Below is a small trained network, with its code and all its weights. Each question gives an input and a class and asks what happens when units are switched off, that is, made to give their printed mean instead of their output.

import numpy as np


def w(rows, s, z=0):
    codes = np.array(rows[::2]) - 128.0
    scale = np.full(codes.shape[1], s)
    scale[-1] = z or s
    return codes * scale


def norm(h):
    return h / np.sqrt((h * h).mean(-1, keepdims=True) + 1e-5)


def f(y):
    return y / 2 * (1 + np.tanh(0.7978845608 * (y + 0.044715 * y**3)))


def log_softmax(a):
    a = a - a.max(-1, keepdims=True)
    return a - np.log(np.exp(a).sum(-1, keepdims=True))


def net(x, mask):
    res = np.array(x, float).reshape(1, 5) / 4 @ E
    u = 0
    for l in range(3):
        y = f(norm(res) @ A[l][:, :-1].T + A[l][:, -1])
        res = res + np.where(mask[u : u + 12], y, B[l][:, -1]) @ B[l][:, :-1]
        u += 12
    return log_softmax(norm(res)[-1] @ U[:, :-1].T + U[:, -1])


A, B = {}, {}
E = w([
[125,122,93,181,190,117,251,71],'x0',
[116,45,100,248,104,4,70,109],'x1',
[92,65,88,7,65,72,144,1],'x2',
[126,129,13,106,203,128,78,159],'x3',
[131,105,180,121,216,156,75,50],'x4',
],0.0064)
A[0] = w([
[129,90,90,163,81,64,93,74,73],'0.n0',
[119,125,75,130,149,114,217,71,66],'0.n1',
[114,114,114,143,140,127,181,109,49],'0.n2',
[133,125,128,130,91,125,145,140,71],'0.n3',
[117,126,130,83,73,128,59,136,64],'0.n4',
[127,119,4,75,157,126,99,125,85],'0.n5',
[120,129,52,97,37,102,187,172,15],'0.n6',
[123,110,159,92,182,126,88,38,50],'0.n7',
[132,130,121,25,122,172,175,123,100],'0.n8',
[129,116,203,119,50,118,170,81,38],'0.n9',
[123,115,83,62,78,89,133,60,2],'0.n10',
[120,123,129,83,89,130,73,139,81],'0.n11',
],0.019,0.0055)
B[0] = w([
[82,195,43,89,132,94,136,108,252],'0.n0',
[228,117,136,98,124,90,164,131,225],'0.n1',
[185,132,139,98,128,89,122,144,158],'0.n2',
[128,143,145,143,157,141,114,87,137],'0.n3',
[229,128,125,124,137,90,171,125,189],'0.n4',
[80,134,253,157,151,81,136,119,214],'0.n5',
[164,144,117,166,168,205,7,96,217],'0.n6',
[165,146,120,175,139,196,25,111,206],'0.n7',
[75,187,39,101,126,99,146,106,234],'0.n8',
[79,130,242,149,157,81,131,125,219],'0.n9',
[92,52,131,124,23,195,164,170,230],'0.n10',
[200,119,141,100,122,98,154,126,177],'0.n11',
],0.03,0.011)
A[1] = w([
[111,138,66,157,146,120,156,147,68],'1.n0',
[96,83,95,160,161,156,157,195,38],'1.n1',
[112,52,102,133,153,125,142,142,20],'1.n2',
[117,48,135,84,167,138,105,120,57],'1.n3',
[139,27,119,111,209,142,123,89,65],'1.n4',
[109,21,118,86,168,151,120,157,65],'1.n5',
[198,105,114,122,148,106,159,141,21],'1.n6',
[156,92,102,162,174,201,72,121,34],'1.n7',
[126,90,141,108,114,125,156,131,2],'1.n8',
[130,114,105,159,146,158,177,219,132],'1.n9',
[125,93,116,187,142,181,148,253,77],'1.n10',
[95,88,96,156,171,148,153,179,139],'1.n11',
],0.017,0.0032)
B[1] = w([
[95,175,148,63,59,98,104,52,173],'1.n0',
[93,78,92,73,122,153,132,205,151],'1.n1',
[137,107,115,90,193,164,161,126,110],'1.n2',
[132,172,131,151,99,135,142,82,106],'1.n3',
[159,207,124,166,89,81,156,61,122],'1.n4',
[178,123,120,138,153,132,169,35,115],'1.n5',
[192,138,184,13,7,76,88,139,225],'1.n6',
[149,199,120,186,89,179,27,118,254],'1.n7',
[146,184,149,172,87,162,56,127,121],'1.n8',
[126,125,140,157,35,165,168,34,183],'1.n9',
[127,58,164,119,39,168,152,70,227],'1.n10',
[114,139,129,173,47,111,182,64,151],'1.n11',
],0.015,0.0045)
A[2] = w([
[124,180,143,54,184,227,187,156,115],'2.n0',
[121,89,115,101,142,122,112,131,84],'2.n1',
[103,43,112,116,52,197,178,173,36],'2.n2',
[142,101,118,138,183,177,101,92,57],'2.n3',
[144,99,109,158,159,197,63,126,3],'2.n4',
[111,35,47,215,119,24,93,109,148],'2.n5',
[244,74,100,140,151,93,189,107,16],'2.n6',
[48,94,250,171,189,105,163,146,80],'2.n7',
[213,111,123,91,151,128,162,181,66],'2.n8',
[135,90,71,91,132,116,153,129,63],'2.n9',
[160,124,157,94,153,162,127,173,58],'2.n10',
[55,176,23,122,158,99,174,114,69],'2.n11',
],0.018,0.0018)
B[2] = w([
[102,252,216,123,79,146,144,128,137],'2.n0',
[152,164,132,152,68,94,109,44,112],'2.n1',
[121,58,99,161,110,209,184,115,214],'2.n2',
[125,128,134,154,117,163,92,157,156],'2.n3',
[164,115,89,171,205,150,115,120,199],'2.n4',
[109,245,202,106,138,196,178,130,146],'2.n5',
[199,148,155,102,122,138,182,194,206],'2.n6',
[86,58,136,188,176,29,139,99,255],'2.n7',
[194,117,123,83,120,102,149,141,189],'2.n8',
[110,163,190,143,150,115,101,120,151],'2.n9',
[138,168,95,117,67,91,93,136,136],'2.n10',
[60,157,26,73,145,125,141,105,252],'2.n11',
],0.027,0.0081)
U = w([
[224,158,158,76,98,88,161,151,145],'0',
[47,211,71,81,132,116,145,93,144],'1',
[80,99,201,184,169,52,123,100,150],'2',
[161,153,122,179,151,196,33,109,142],'3',
[103,64,129,139,47,193,166,105,136],'4',
[138,98,92,122,131,103,114,129,165],'5',
[85,70,107,88,149,141,97,234,30],'6',
[84,80,116,92,165,157,112,248,1],'7',
],0.015,0.0088)

Each question gives the input, the list of numbers given to net, and the class t.
The units are the neurons (one row each of A and B). Each row of codes is followed by its name. A weight is (code - 128) times the scale printed after its matrix; where a second scale follows, it is the last column's (A, B and U).
mask holds one flag per neuron, layer by layer. A switched-off neuron (its flag False) gives its mean, the last column of its row in B, instead of its output. The means were averaged over made-up inputs and are rounded, as every weight is.
A unit's drop is (log p(t) with every unit on - log p(t) with that unit switched off) / (log p(t) with every unit on - log p(t) with every unit switched off).
The circuit of an input: a set's keep is (log p(t) with only the set's units on - log p(t) with every unit switched off) / (log p(t) with every unit on - log p(t) with every unit switched off). Starting from the 12 units with the biggest drops (on a tie, the unit counted first), units are removed one at a time, each time the one whose removal leaves the highest keep (on an exact tie, the one counted first), for as long as the keep stays at least 0.8.
units of the circuit, in order: the units of the circuit, biggest drop first
most important unit: the unit with the biggest drop
k most important neurons: the k neurons with the biggest drops, biggest first
top k neurons in layer l: the k neurons of layer l with the biggest drops, biggest first
input [8,0,1,5,4], class 0: most important unit => 0.n1
input [-2,6,8,7,6], class 4: top 2 neurons in layer 0 => 0.n10, 0.n9
input [-5,5,1,-4,3], class 0: 4 most important neurons => 0.n4, 0.n11, 0.n8, 2.n6
input [-5,6,-4,-1,-6], class 1: 2 most important neurons => 0.n1, 0.n7
input [-6,4,-1,6,-2], class 0: 3 most important neurons => 0.n4, 0.n11, 0.n9
input [-8,3,-7,0,-1], class 0: 2 most important neurons => 0.n10, 0.n6
input [0,3,4,0,1], class 4: 3 most important neurons => 0.n10, 0.n8, 2.n2
input [-2,-6,5,7,3], class 2: 3 most important neurons => 0.n5, 0.n0, 2.n7
input [7,-2,4,-8,2], class 2: 3 most important neurons => 0.n9, 2.n7, 0.n4
input [3,-4,6,6,-5], class 2: 3 most important neurons => 0.n5, 0.n0, 0.n7
input [0,1,-8,8,-1], class 2: top 2 neurons in layer 0 => 0.n10, 0.n5
input [1,-2,8,-5,5], class 4: top 2 neurons in layer 0 => 0.n10, 0.n6
input [5,7,0,-6,-2], class 1: 2 most important neurons => 0.n0, 0.n5
input [4,-5,3,6,8], class 3: most important unit => 0.n7
input [-2,-5,0,7,-7], class 2: 2 most important neurons => 0.n5, 0.n7
input [-1,-5,7,6,7], class 3: top 2 neurons in layer 0 => 0.n7, 0.n9
input [2,-2,-7,-3,-5], class 4: 2 most important neurons => 0.n0, 0.n6
input [6,-3,-1,5,-7], class 3: top 4 neurons in layer 0 => 0.n6, 0.n4, 0.n11, 0.n9
input [7,-1,-8,5,-6], class 4: units of the circuit, in order => 0.n0, 1.n10
input [3,-1,1,-8,0], class 2: most important unit => 0.n9
input [-1,3,7,2,-6], class 4: top 4 neurons in layer 0 => 0.n10, 0.n7, 0.n5, 0.n0
